Here is a tiny trained network, its code and every weight. The questions are about switching its units off for an input and a target symbol, where a switched-off unit gives its printed mean instead of its output.

import numpy as np


def w(rows, s, z=0):
    codes = np.array(rows[::2]) - 128.0
    scale = np.full(codes.shape[1], s)
    scale[-1] = z or s
    return codes * scale


def norm(h):
    return h / np.sqrt((h * h).mean(-1, keepdims=True) + 1e-5)


def f(y):
    return y / 2 * (1 + np.tanh(0.7978845608 * (y + 0.044715 * y**3)))


def softmax(a):
    e = np.exp(a - a.max(-1, keepdims=True))
    return e / e.sum(-1, keepdims=True)


def log_softmax(a):
    a = a - a.max(-1, keepdims=True)
    return a - np.log(np.exp(a).sum(-1, keepdims=True))


def net(x, mask):
    ids = ['ΞΣΦΨγζηθπτω'.index(c) for c in x.split()]
    T = len(ids)
    res = E[ids] + P[:T]
    u = 0
    for l in range(2):
        r = norm(res)
        for j in range(3):
            rows = slice(3 * j, 3 * j + 3)
            q, k, v = (r @ M[l][rows].T for M in (Q, K, V))
            z = softmax(np.where(np.tri(T) > 0, q @ k.T / 3**0.5, -1e9)) @ v
            o = O[l][rows]
            res = res + np.where(mask[u + j], z, o[:, -1]) @ o[:, :-1]
        u += 3
        y = f(norm(res) @ A[l][:, :-1].T + A[l][:, -1])
        res = res + np.where(mask[u : u + 8], y, B[l][:, -1]) @ B[l][:, :-1]
        u += 8
    return log_softmax(norm(res)[-1] @ U[:, :-1].T + U[:, -1])


Q, K, V, O, A, B = {}, {}, {}, {}, {}, {}
E = w([
[107,146,152,208,228],'Ξ',
[160,142,82,250,170],'Σ',
[108,100,107,154,77],'Φ',
[186,95,120,144,170],'Ψ',
[154,70,142,117,121],'γ',
[141,68,212,154,199],'ζ',
[92,101,120,152,164],'η',
[71,137,151,104,166],'θ',
[121,117,193,37,119],'π',
[183,116,83,89,174],'τ',
[131,192,180,67,154],'ω',
],0.023)
P = w([
[1,168,192,145,117],'0',
[110,35,113,58,236],'1',
[126,42,132,78,210],'2',
[138,43,154,102,179],'3',
[146,43,154,124,159],'4',
[152,42,159,144,138],'5',
[149,42,160,151,138],'6',
[144,34,148,158,128],'7',
],0.0059)
Q[0] = w([
[172,189,151,118,144],'L0H1',
[117,152,81,166,134],'L0H1',
[121,212,64,112,131],'L0H1',
[170,71,175,131,99],'L0H2',
[142,192,154,99,155],'L0H2',
[122,136,63,168,111],'L0H2',
[159,44,88,167,153],'L0H3',
[139,7,167,154,161],'L0H3',
[77,188,159,102,137],'L0H3',
],0.014)
K[0] = w([
[131,94,101,138,185],'L0H1',
[164,148,177,158,157],'L0H1',
[238,142,99,98,169],'L0H1',
[140,101,218,135,68],'L0H2',
[182,144,92,89,132],'L0H2',
[74,148,88,137,97],'L0H2',
[105,75,119,250,77],'L0H3',
[126,9,30,196,7],'L0H3',
[83,188,164,85,147],'L0H3',
],0.012)
V[0] = w([
[178,123,39,118,153],'L0H1',
[97,62,106,87,154],'L0H1',
[149,62,112,116,110],'L0H1',
[150,198,46,127,110],'L0H2',
[131,85,223,91,79],'L0H2',
[182,110,205,129,168],'L0H2',
[2,91,35,84,69],'L0H3',
[161,143,104,119,61],'L0H3',
[75,85,112,89,145],'L0H3',
],0.0067)
O[0] = w([
[100,141,79,102,28,71],'L0H1',
[186,104,107,137,155,188],'L0H1',
[180,179,185,244,96,155],'L0H1',
[113,174,101,116,87,8],'L0H2',
[104,186,54,147,174,187],'L0H2',
[87,188,207,52,190,189],'L0H2',
[114,206,254,92,95,253],'L0H3',
[91,240,193,2,153,115],'L0H3',
[182,158,85,180,82,188],'L0H3',
],0.0054,0.0055)
A[0] = w([
[88,124,1,107,178,85],'L0N1',
[32,117,23,238,219,135],'L0N2',
[241,58,100,146,52,71],'L0N3',
[130,121,146,136,104,3],'L0N4',
[177,150,150,117,119,226],'L0N5',
[196,48,116,226,168,193],'L0N6',
[167,147,51,210,115,178],'L0N7',
[60,117,90,245,221,136],'L0N8',
],0.0095,0.0051)
B[0] = w([
[151,169,102,231,136,128],'L0N1',
[178,83,243,109,102,186],'L0N2',
[157,187,141,63,78,149],'L0N3',
[158,125,95,206,84,112],'L0N4',
[144,148,113,96,209,185],'L0N5',
[153,75,139,62,169,254],'L0N6',
[254,147,153,160,178,147],'L0N7',
[227,143,181,126,119,209],'L0N8',
],0.011,0.0083)
Q[1] = w([
[182,134,55,96,136],'L1H1',
[202,164,139,82,181],'L1H1',
[73,112,138,81,24],'L1H1',
[169,135,219,53,175],'L1H2',
[72,217,219,17,98],'L1H2',
[87,59,116,92,219],'L1H2',
[47,82,101,135,14],'L1H3',
[109,123,34,182,83],'L1H3',
[187,191,178,21,254],'L1H3',
],0.0093)
K[1] = w([
[102,72,93,180,172],'L1H1',
[149,234,69,233,118],'L1H1',
[145,186,121,26,77],'L1H1',
[108,148,143,122,9],'L1H2',
[45,212,82,98,58],'L1H2',
[101,46,167,64,96],'L1H2',
[94,151,56,160,197],'L1H3',
[145,129,47,144,193],'L1H3',
[142,78,148,91,4],'L1H3',
],0.011)
V[1] = w([
[168,106,165,41,167],'L1H1',
[212,102,211,113,179],'L1H1',
[128,199,94,173,180],'L1H1',
[136,192,117,102,45],'L1H2',
[85,163,84,248,172],'L1H2',
[35,65,143,81,143],'L1H2',
[163,141,195,185,174],'L1H3',
[181,30,178,2,135],'L1H3',
[52,79,151,183,104],'L1H3',
],0.0099)
O[1] = w([
[108,96,63,123,76,205],'L1H1',
[53,135,57,167,45,244],'L1H1',
[117,195,131,79,152,91],'L1H1',
[217,60,42,178,66,134],'L1H2',
[247,179,235,66,179,38],'L1H2',
[20,83,192,160,65,159],'L1H2',
[129,214,119,153,207,162],'L1H3',
[2,177,64,115,31,254],'L1H3',
[156,192,233,186,18,128],'L1H3',
],0.0078,0.013)
A[1] = w([
[80,153,148,208,191,199],'L1N1',
[190,182,121,167,169,2],'L1N2',
[126,155,78,142,104,119],'L1N3',
[236,133,85,195,90,95],'L1N4',
[96,134,6,115,97,123],'L1N5',
[87,82,159,179,58,162],'L1N6',
[150,115,168,146,157,44],'L1N7',
[110,221,83,89,90,208],'L1N8',
],0.013,0.0071)
B[1] = w([
[163,142,135,192,221,167],'L1N1',
[123,99,117,239,173,131],'L1N2',
[155,109,142,128,158,154],'L1N3',
[53,125,48,194,88,143],'L1N4',
[204,134,159,89,145,248],'L1N5',
[195,158,168,111,115,237],'L1N6',
[164,115,167,3,196,132],'L1N7',
[161,189,164,200,139,196],'L1N8',
],0.012)
U = w([
[231,147,207,112,207,178],'Ξ',
[189,69,64,192,153,109],'Σ',
[207,165,100,139,60,45],'Φ',
[176,78,47,70,168,172],'Ψ',
[67,76,58,28,96,114],'γ',
[51,52,138,148,169,254],'ζ',
[157,60,214,65,68,78],'η',
[102,198,188,175,119,134],'θ',
[15,182,124,80,109,67],'π',
[206,183,34,97,215,120],'τ',
[95,252,70,167,220,118],'ω',
],0.014,0.0058)

Each question gives the input, a string of symbols that net reads in full, and the target symbol t.
The units are the heads (3 rows each of Q, K, V and O) and the neurons (one row each of A and B). Each row of codes is followed by its name. A weight is (code - 128) times the scale printed after its matrix; where a second scale follows, it is the last column's (O, A, B and U).
mask holds one flag per unit, layer by layer, with each layer's heads first. A switched-off unit (its flag False) gives its mean, the last column of its rows in O or B, instead of its output. The means were averaged over made-up inputs and are rounded, as every weight is.
A unit's drop is (log p(t) with every unit on - log p(t) with that unit switched off) / (log p(t) with every unit on - log p(t) with every unit switched off).
The circuit of an input: a set's keep is (log p(t) with only the set's units on - log p(t) with every unit switched off) / (log p(t) with every unit on - log p(t) with every unit switched off). Starting from the 12 units with the biggest drops (on a tie, the unit counted first), units are removed one at a time, each time the one whose removal leaves the highest keep (on an exact tie, the one counted first), for as long as the keep stays at least 0.8.
circuit, biggest first: the units of the circuit, biggest drop first
most important unit: the unit with the biggest drop
top k neurons in layer l: the k neurons of layer l with the biggest drops, biggest first
drop of u: that unit's drop, to one decimal
input ζ Φ π γ ζ, target θ: top 2 neurons in layer 0 : [L0N8 L0N7]
input Σ Φ ζ, target Σ: circuit, biggest first : [L1H2 L0N3 L0H1]
input Φ τ π ω π ζ η, target Ξ: circuit, biggest first : [L0N6 L1H3]
input Ξ π Ξ γ γ Ψ, target Ψ: circuit, biggest first : [L0N6 L1H3]
input η Σ ζ Φ, target γ: most important unit : L0H2
input τ Ψ Φ ω ζ Σ τ η, target τ: circuit, biggest first : [L0H1 L0N7 L1H3 L1N5]
input Φ ω γ, target Ξ: circuit, biggest first : [L0N6 L1H3]
input ζ τ π Ψ Φ γ, target θ: top 2 neurons in layer 1 : [L1N8 L1N6]
input ω ω Φ, target η: top 2 neurons in layer 0 : [L0N8 L0N6]
input ω ζ ζ Φ τ, target η: top 4 neurons in layer 0 : [L0N8 L0N7 L0N6 L0N2]
input Φ ζ Σ, target Ξ: top 2 neurons in layer 0 : [L0N6 L0N2]
input π Σ ζ ζ Φ θ η τ, target π: top 3 neurons in layer 0 : [L0N8 L0N7 L0N2]
input ζ θ θ, target θ: top 4 neurons in layer 0 : [L0N2 L0N8 L0N1 L0N7]
input Ψ Φ θ ω η ω ζ, target Ψ: most important unit : L0N3
input Φ Φ η Φ, target Ξ: top 2 neurons in layer 0 : [L0N6 L0N8]
input ω Φ ω, target η: top 3 neurons in layer 0 : [L0N8 L0N6 L0N2]
input γ ω Φ θ, target ω: top 2 neurons in layer 0 : [L0N6 L0N2]
input Φ ω τ, target Ξ: top 2 neurons in layer 0 : [L0N6 L0N8]
input Ξ Ξ ω η Φ Ξ, target Φ: top 4 neurons in layer 0 : [L0N8 L0N3 L0N6 L0N2]
input Φ θ π, target Ξ: most important unit : L0H3
input π ζ τ γ γ θ Ξ, target Ξ: top 2 neurons in layer 0 : [L0N8 L0N2]
input ω θ ζ τ Φ Ψ ζ ζ, target η: top 3 neurons in layer 1 : [L1N6 L1N8 L1N4]
input θ ζ Σ η ζ π, target π: drop of L0N8 : 0.2
input Ψ γ Φ ω Φ τ Φ ζ, target Ψ: drop of L1N5 : 0.1
input Φ Σ Ξ ω η Ξ θ, target Ξ: drop of L0N6 : 1.0
input ω ζ θ, target θ: drop of L0N4 : 0.0
input ζ ω Φ π, target θ: most important unit : L0H3
